Below are the code and all the weights of a small trained network. Each question names an input and a target symbol and asks about switching units off, where a switched-off unit gives its printed mean instead of its output.

import numpy as np


def w(rows, s, z=0):
    codes = np.array(rows[::2]) - 128.0
    scale = np.full(codes.shape[1], s)
    scale[-1] = z or s
    return codes * scale


def norm(h):
    return h / np.sqrt((h * h).mean(-1, keepdims=True) + 1e-5)


def f(y):
    return y / 2 * (1 + np.tanh(0.7978845608 * (y + 0.044715 * y**3)))


def softmax(a):
    e = np.exp(a - a.max(-1, keepdims=True))
    return e / e.sum(-1, keepdims=True)


def log_softmax(a):
    a = a - a.max(-1, keepdims=True)
    return a - np.log(np.exp(a).sum(-1, keepdims=True))


def net(x, mask):
    ids = ['αβδεζθλμξστφψω'.index(c) for c in x.split()]
    T = len(ids)
    res = E[ids] + P[:T]
    u = 0
    for l in range(2):
        q, k, v = (norm(res) @ M[l].T for M in (Q, K, V))
        z = softmax(np.where(np.tri(T) > 0, q @ k.T / 4**0.5, -1e9)) @ v
        res = res + np.where(mask[u], z, O[l][:, -1]) @ O[l][:, :-1]
        u += 1
        y = f(norm(res) @ A[l][:, :-1].T + A[l][:, -1])
        res = res + np.where(mask[u : u + 4], y, B[l][:, -1]) @ B[l][:, :-1]
        u += 4
    return log_softmax(norm(res)[-1] @ U[:, :-1].T + U[:, -1])


Q, K, V, O, A, B = {}, {}, {}, {}, {}, {}
E = w([
[160,97,6],'α',
[80,122,211],'β',
[90,71,159],'δ',
[21,192,188],'ε',
[207,174,240],'ζ',
[97,191,122],'θ',
[124,140,144],'λ',
[207,108,164],'μ',
[137,156,140],'ξ',
[128,104,153],'σ',
[119,119,153],'τ',
[120,143,153],'φ',
[72,136,39],'ψ',
[119,154,146],'ω',
],0.02)
P = w([
[110,149,40],'0',
[66,159,163],'1',
[67,156,131],'2',
[50,166,120],'3',
[40,87,254],'4',
[30,89,235],'5',
],0.0061)
Q[0] = w([
[141,73,136],'0.h0',
[201,192,183],'0.h0',
[196,137,168],'0.h0',
[207,62,255],'0.h0',
],0.0078)
K[0] = w([
[183,162,158],'0.h0',
[71,95,236],'0.h0',
[123,106,142],'0.h0',
[207,187,255],'0.h0',
],0.0092)
V[0] = w([
[108,78,61],'0.h0',
[167,124,106],'0.h0',
[112,2,191],'0.h0',
[116,158,45],'0.h0',
],0.0084)
O[0] = w([
[128,9,136,5],'0.h0',
[157,107,185,99],'0.h0',
[142,154,104,124],'0.h0',
[141,58,119,39],'0.h0',
],0.011,0.0029)
A[0] = w([
[255,235,87,7],'0.n0',
[151,224,131,187],'0.n1',
[191,50,136,44],'0.n2',
[118,60,236,151],'0.n3',
],0.0078,0.0015)
B[0] = w([
[76,94,180,213],'0.n0',
[90,75,32,254],'0.n1',
[177,126,113,118],'0.n2',
[54,255,31,163],'0.n3',
],0.01,0.0047)
Q[1] = w([
[154,191,6],'1.h0',
[138,68,213],'1.h0',
[132,173,251],'1.h0',
[74,28,48],'1.h0',
],0.011)
K[1] = w([
[227,135,81],'1.h0',
[53,103,152],'1.h0',
[90,252,230],'1.h0',
[94,30,44],'1.h0',
],0.013)
V[1] = w([
[38,140,202],'1.h0',
[69,1,123],'1.h0',
[226,98,239],'1.h0',
[162,147,49],'1.h0',
],0.0094)
O[1] = w([
[124,114,21,253],'1.h0',
[61,55,165,71],'1.h0',
[181,66,87,97],'1.h0',
[165,190,250,68],'1.h0',
],0.011,0.0047)
A[1] = w([
[243,80,18,1],'1.n0',
[249,124,167,61],'1.n1',
[130,34,106,104],'1.n2',
[152,160,251,21],'1.n3',
],0.011,0.0065)
B[1] = w([
[76,67,2,252],'1.n0',
[32,112,33,123],'1.n1',
[187,185,128,165],'1.n2',
[126,178,167,124],'1.n3',
],0.014,0.0041)
U = w([
[202,88,178,254],'α',
[119,129,134,89],'β',
[37,23,144,56],'δ',
[118,135,121,82],'ε',
[250,197,112,172],'ζ',
[84,102,132,80],'θ',
[123,145,147,127],'λ',
[149,47,44,171],'μ',
[166,216,143,138],'ξ',
[167,134,196,223],'σ',
[95,80,160,106],'τ',
[96,112,120,63],'φ',
[101,118,143,110],'ψ',
[96,146,102,78],'ω',
],0.015,0.0083)

Each question gives the input, a string of symbols that net reads in full, and the target symbol t.
The units are the heads (4 rows each of Q, K, V and O) and the neurons (one row each of A and B). Each row of codes is followed by its name. A weight is (code - 128) times the scale printed after its matrix; where a second scale follows, it is the last column's (O, A, B and U).
mask holds one flag per unit, layer by layer, with each layer's heads first. A switched-off unit (its flag False) gives its mean, the last column of its rows in O or B, instead of its output. The means were averaged over made-up inputs and are rounded, as every weight is.
A unit's drop is (log p(t) with every unit on - log p(t) with that unit switched off) / (log p(t) with every unit on - log p(t) with every unit switched off).
The circuit of an input: a set's keep is (log p(t) with only the set's units on - log p(t) with every unit switched off) / (log p(t) with every unit on - log p(t) with every unit switched off). Starting from all 10 units, units are removed one at a time, each time the one whose removal leaves the highest keep (on an exact tie, the one counted first), for as long as the keep stays at least 0.8.
units of the circuit, in order: the units of the circuit, biggest drop first
k most important neurons: the k neurons with the biggest drops, biggest first
k most important neurons of layer l: the k neurons of layer l with the biggest drops, biggest first
drop of u: that unit's drop, to one decimal
input ξ ω ξ, target ξ: 2 most important neurons of layer 0 => 0.n3, 0.n0
input ξ μ β σ, target ξ: 3 most important neurons => 0.n3, 1.n0, 0.n0
input ξ σ ξ δ ξ, target ξ: 2 most important neurons => 0.n3, 1.n0
input μ μ μ μ φ, target μ: units of the circuit, in order => 0.n0, 1.h0
input δ τ ψ ξ, target δ: units of the circuit, in order => 0.h0, 1.h0
input μ τ δ ω, target μ: units of the circuit, in order => 0.n0, 1.h0, 0.h0
input δ δ σ, target δ: units of the circuit, in order => 1.h0
input μ φ μ θ, target μ: units of the circuit, in order => 0.n0, 1.h0, 0.h0
input δ ψ μ δ μ α, target α: 2 most important neurons => 1.n0, 1.n2
input σ μ σ ω, target σ: 2 most important neurons => 0.n0, 0.n2
input σ φ θ, target σ: 2 most important neurons of layer 0 => 0.n0, 0.n2
input β ψ ω ξ, target δ: 2 most important neurons => 0.n3, 0.n1
input σ μ μ ξ, target σ: 2 most important neurons of layer 0 => 0.n0, 0.n2
input ξ σ ξ ω, target ξ: units of the circuit, in order => 1.h0
input σ μ σ, target σ: 2 most important neurons of layer 0 => 0.n1, 0.n0
input μ ξ ω, target μ: 2 most important neurons of layer 0 => 0.n0, 0.n1
input ε ζ σ ψ, target δ: drop of 0.n3 => 0.1
input ξ ω λ, target ξ: drop of 1.h0 => 0.8
input λ β α ζ ε ψ, target δ: drop of 0.h0 => 1.8
